Here is a tiny trained network, its code and every weight. The questions are about switching its units off for an input and a target symbol, where a switched-off unit gives its printed mean instead of its output.

import numpy as np


def w(rows, s, z=0):
    codes = np.array(rows[::2]) - 128.0
    scale = np.full(codes.shape[1], s)
    scale[-1] = z or s
    return codes * scale


def norm(h):
    return h / np.sqrt((h * h).mean(-1, keepdims=True) + 1e-5)


def f(y):
    return np.maximum(y, 0)


def softmax(a):
    e = np.exp(a - a.max(-1, keepdims=True))
    return e / e.sum(-1, keepdims=True)


def log_softmax(a):
    a = a - a.max(-1, keepdims=True)
    return a - np.log(np.exp(a).sum(-1, keepdims=True))


def net(x, mask):
    ids = ['ΓΘΠαδεζμξσ'.index(c) for c in x.split()]
    T = len(ids)
    res = E[ids] + P[:T]
    r = norm(res)
    for j in range(3):
        rows = slice(2 * j, 2 * j + 2)
        q, k, v = (r @ M[0][rows].T for M in (Q, K, V))
        z = softmax(np.where(np.tri(T) > 0, q @ k.T / 2**0.5, -1e9)) @ v
        o = O[0][rows]
        res = res + np.where(mask[j], z, o[:, -1]) @ o[:, :-1]
    y = f(norm(res) @ A[0][:, :-1].T + A[0][:, -1])
    res = res + np.where(mask[3:15], y, B[0][:, -1]) @ B[0][:, :-1]
    return log_softmax(norm(res)[-1] @ U[:, :-1].T + U[:, -1])


Q, K, V, O, A, B = {}, {}, {}, {}, {}, {}
E = w([
[106,106,140,131,176,169,88,148,125,95,99,95],'Γ',
[102,94,161,127,164,178,45,128,116,119,107,139],'Θ',
[149,93,141,126,190,155,83,127,134,115,103,158],'Π',
[132,117,123,155,163,204,50,116,115,107,129,103],'α',
[136,83,167,94,138,173,157,108,61,108,95,122],'δ',
[175,129,156,62,74,37,73,101,219,254,156,35],'ε',
[142,129,99,112,136,118,110,46,66,107,164,138],'ζ',
[142,73,161,139,140,80,118,147,108,77,171,130],'μ',
[105,171,184,170,99,65,83,104,79,126,107,162],'ξ',
[182,179,163,130,130,138,148,141,136,150,121,143],'σ',
],0.0088)
P = w([
[54,133,52,173,198,214,135,132,130,28,104,172],'0',
[89,141,114,135,194,173,139,110,127,66,123,182],'1',
[63,154,175,133,171,149,152,95,118,96,155,152],'2',
[134,135,185,150,198,118,135,87,104,125,149,119],'3',
[137,130,170,138,187,95,139,114,87,155,154,77],'4',
[144,125,165,137,127,96,102,124,78,174,165,52],'5',
[182,132,164,80,141,55,72,152,41,173,151,28],'6',
[207,124,153,39,95,38,43,195,38,204,170,4],'7',
],0.0048)
Q[0] = w([
[104,133,200,75,131,169,131,42,70,48,132,119],'h0',
[186,109,181,95,221,180,7,189,92,79,114,53],'h0',
[149,99,23,95,62,132,133,197,180,177,105,116],'h1',
[253,144,184,75,180,127,56,196,41,166,154,51],'h1',
[103,170,70,186,86,147,193,93,182,175,93,179],'h2',
[172,113,181,91,223,190,57,6,14,159,104,71],'h2',
],0.0063)
K[0] = w([
[151,123,105,139,104,8,128,125,62,91,171,129],'h0',
[176,115,157,88,65,61,135,106,66,179,170,70],'h0',
[87,71,119,143,145,165,108,128,83,3,136,154],'h1',
[134,121,158,100,95,77,100,110,124,242,139,55],'h1',
[86,100,124,107,215,195,152,117,150,66,125,156],'h2',
[166,130,174,124,97,60,109,181,145,160,150,71],'h2',
],0.0064)
V[0] = w([
[101,149,89,217,162,103,2,77,184,125,194,100],'h0',
[165,156,75,139,83,91,177,112,113,141,206,117],'h0',
[172,242,126,173,119,144,167,177,148,185,89,192],'h1',
[158,117,88,79,155,196,173,129,246,132,164,79],'h1',
[147,178,111,85,122,211,89,58,53,184,70,68],'h2',
[185,142,102,85,139,147,148,87,93,129,127,170],'h2',
],0.0053)
O[0] = w([
[141,146,146,69,90,51,127,193,182,201,193,46,67],'h0',
[116,170,172,150,219,209,164,131,157,122,174,95,5],'h0',
[164,121,112,198,124,176,161,203,36,255,188,97,119],'h1',
[153,91,196,116,145,45,33,58,117,182,120,22,7],'h1',
[123,130,141,209,127,138,175,69,212,179,35,173,225],'h2',
[166,118,150,98,158,181,123,93,170,144,122,123,154],'h2',
],0.0055,0.0028)
A[0] = w([
[149,127,110,112,123,163,170,164,99,105,99,152,128],'n0',
[98,134,145,109,152,162,104,138,69,91,182,113,110],'n1',
[117,100,138,82,113,146,162,121,204,123,119,125,79],'n2',
[89,186,60,132,113,187,193,200,129,117,180,197,42],'n3',
[165,184,159,118,195,187,165,108,219,135,128,114,18],'n4',
[162,132,123,159,130,126,169,185,94,157,197,106,108],'n5',
[133,128,131,160,86,137,182,151,110,164,111,144,136],'n6',
[122,98,130,98,121,69,87,115,125,154,89,134,125],'n7',
[170,110,162,181,153,121,156,160,86,195,173,86,131],'n8',
[129,137,142,151,140,75,83,97,184,205,148,73,74],'n9',
[230,138,184,186,119,154,146,126,67,178,146,81,123],'n10',
[159,81,100,197,153,200,157,162,51,254,167,115,3],'n11',
],0.0079,0.0036)
B[0] = w([
[114,165,145,178,129,117,107,124,162,166,161,119,200],'n0',
[178,162,117,93,92,69,104,176,145,93,131,144,172],'n1',
[133,155,130,143,135,95,115,132,117,187,190,114,144],'n2',
[151,142,122,227,66,210,193,182,101,120,128,73,199],'n3',
[68,96,29,102,147,178,123,126,103,147,197,91,147],'n4',
[101,103,145,152,185,187,119,84,102,161,75,205,191],'n5',
[95,148,137,86,167,85,100,138,120,88,171,127,190],'n6',
[166,144,140,141,125,172,203,129,113,173,166,114,178],'n7',
[66,121,200,133,157,77,96,115,66,190,76,132,229],'n8',
[145,176,225,195,139,63,103,98,165,148,130,118,183],'n9',
[104,54,135,101,121,104,154,172,73,198,90,64,254],'n10',
[67,151,171,68,190,72,61,192,2,193,135,190,254],'n11',
],0.0078,0.0081)
U = w([
[68,131,160,128,194,94,95,174,28,180,114,142,149],'Γ',
[125,124,141,176,179,170,101,62,148,64,50,199,160],'Θ',
[243,59,100,87,114,170,197,130,97,161,131,128,118],'Π',
[146,191,115,229,76,196,170,205,99,110,161,113,179],'α',
[61,150,53,110,207,170,133,84,154,133,224,93,133],'δ',
[115,60,104,123,93,108,162,139,116,93,52,2,77],'ε',
[106,105,83,99,19,127,133,157,183,192,115,177,65],'ζ',
[179,194,192,181,149,61,133,87,197,171,152,95,159],'μ',
[150,139,115,132,137,124,133,143,147,137,131,137,3],'ξ',
[171,186,124,61,134,76,77,178,130,31,169,152,177],'σ',
],0.0058,0.0024)

Each question gives the input, a string of symbols that net reads in full, and the target symbol t.
The units are the heads (2 rows each of Q, K, V and O) and the neurons (one row each of A and B). Each row of codes is followed by its name. A weight is (code - 128) times the scale printed after its matrix; where a second scale follows, it is the last column's (O, A, B and U).
mask holds one flag per unit, heads first, then neurons. A switched-off unit (its flag False) gives its mean, the last column of its rows in O or B, instead of its output. The means were averaged over made-up inputs and are rounded, as every weight is.
A unit's drop is (log p(t) with every unit on - log p(t) with that unit switched off) / (log p(t) with every unit on - log p(t) with every unit switched off).
The circuit of an input: a set's keep is (log p(t) with only the set's units on - log p(t) with every unit switched off) / (log p(t) with every unit on - log p(t) with every unit switched off). Starting from the 12 units with the biggest drops (on a tie, the unit counted first), units are removed one at a time, each time the one whose removal leaves the highest keep (on an exact tie, the one counted first), for as long as the keep stays at least 0.8.
units of the circuit, in order: the units of the circuit, biggest drop first
most important unit: the unit with the biggest drop
k most important neurons: the k neurons with the biggest drops, biggest first
heads that matter: for each layer, one digit per head in row order, 1 if its drop is at least 0.15 and else 0, layers parted by /
input ζ μ δ Γ Γ ξ α, target α: units of the circuit, in order => (h1; n3)
input α ε ε δ Γ Π α, target μ: 2 most important neurons => (n9; n11)
input δ δ ζ δ, target δ: most important unit => n4
input ζ Π δ δ Π ξ μ μ, target α: 2 most important neurons => (n3; n11)
input σ σ σ δ δ Π, target Θ: units of the circuit, in order => (h0; n11; n10)
input δ δ μ ε δ δ μ α, target μ: units of the circuit, in order => (h1; n9; n11)
input α μ Θ Γ ζ Π, target δ: units of the circuit, in order => (h1; n4; h0; n11)
input α σ ξ μ δ δ Π Γ, target Θ: 2 most important neurons => (n10; n11)
input ξ ε α Γ Π σ, target μ: heads that matter => 010
input ξ Γ δ, target α: units of the circuit, in order => (h1; n3; n11)
input δ δ μ Π, target σ: heads that matter => 001
input μ δ μ ε σ Θ δ Π, target μ: heads that matter => 010
input δ σ α δ δ Γ, target Θ: heads that matter => 000
input δ δ ξ ε δ Π μ, target μ: most important unit => h1
input δ δ δ σ δ μ Π, target σ: heads that matter => 011
input σ ξ Θ α ζ, target δ: units of the circuit, in order => (h1; h0; n4; n11)
input Θ μ μ α, target σ: heads that matter => 001
input μ μ Γ, target σ: heads that matter => 001
input σ ξ Π σ σ Θ δ α, target Θ: units of the circuit, in order => (h1; h0; n11; n10)
input Π ε δ, target μ: heads that matter => 110
input σ ε μ ζ, target μ: heads that matter => 010
input Θ δ σ μ δ ε, target μ: heads that matter => 000
input μ σ δ μ α, target σ: heads that matter => 011
input δ α α α ε, target μ: 2 most important neurons => (n9; n11)
input δ δ μ δ, target σ: heads that matter => 011
input δ δ δ, target Θ: heads that matter => 100
input μ α Θ Γ, target μ: 3 most important neurons => (n11; n10; n7)
input μ ζ μ μ δ ε Θ Π, target μ: most important neuron => (n9)
input δ μ δ σ α μ δ Γ, target σ: most important neuron => (n10)
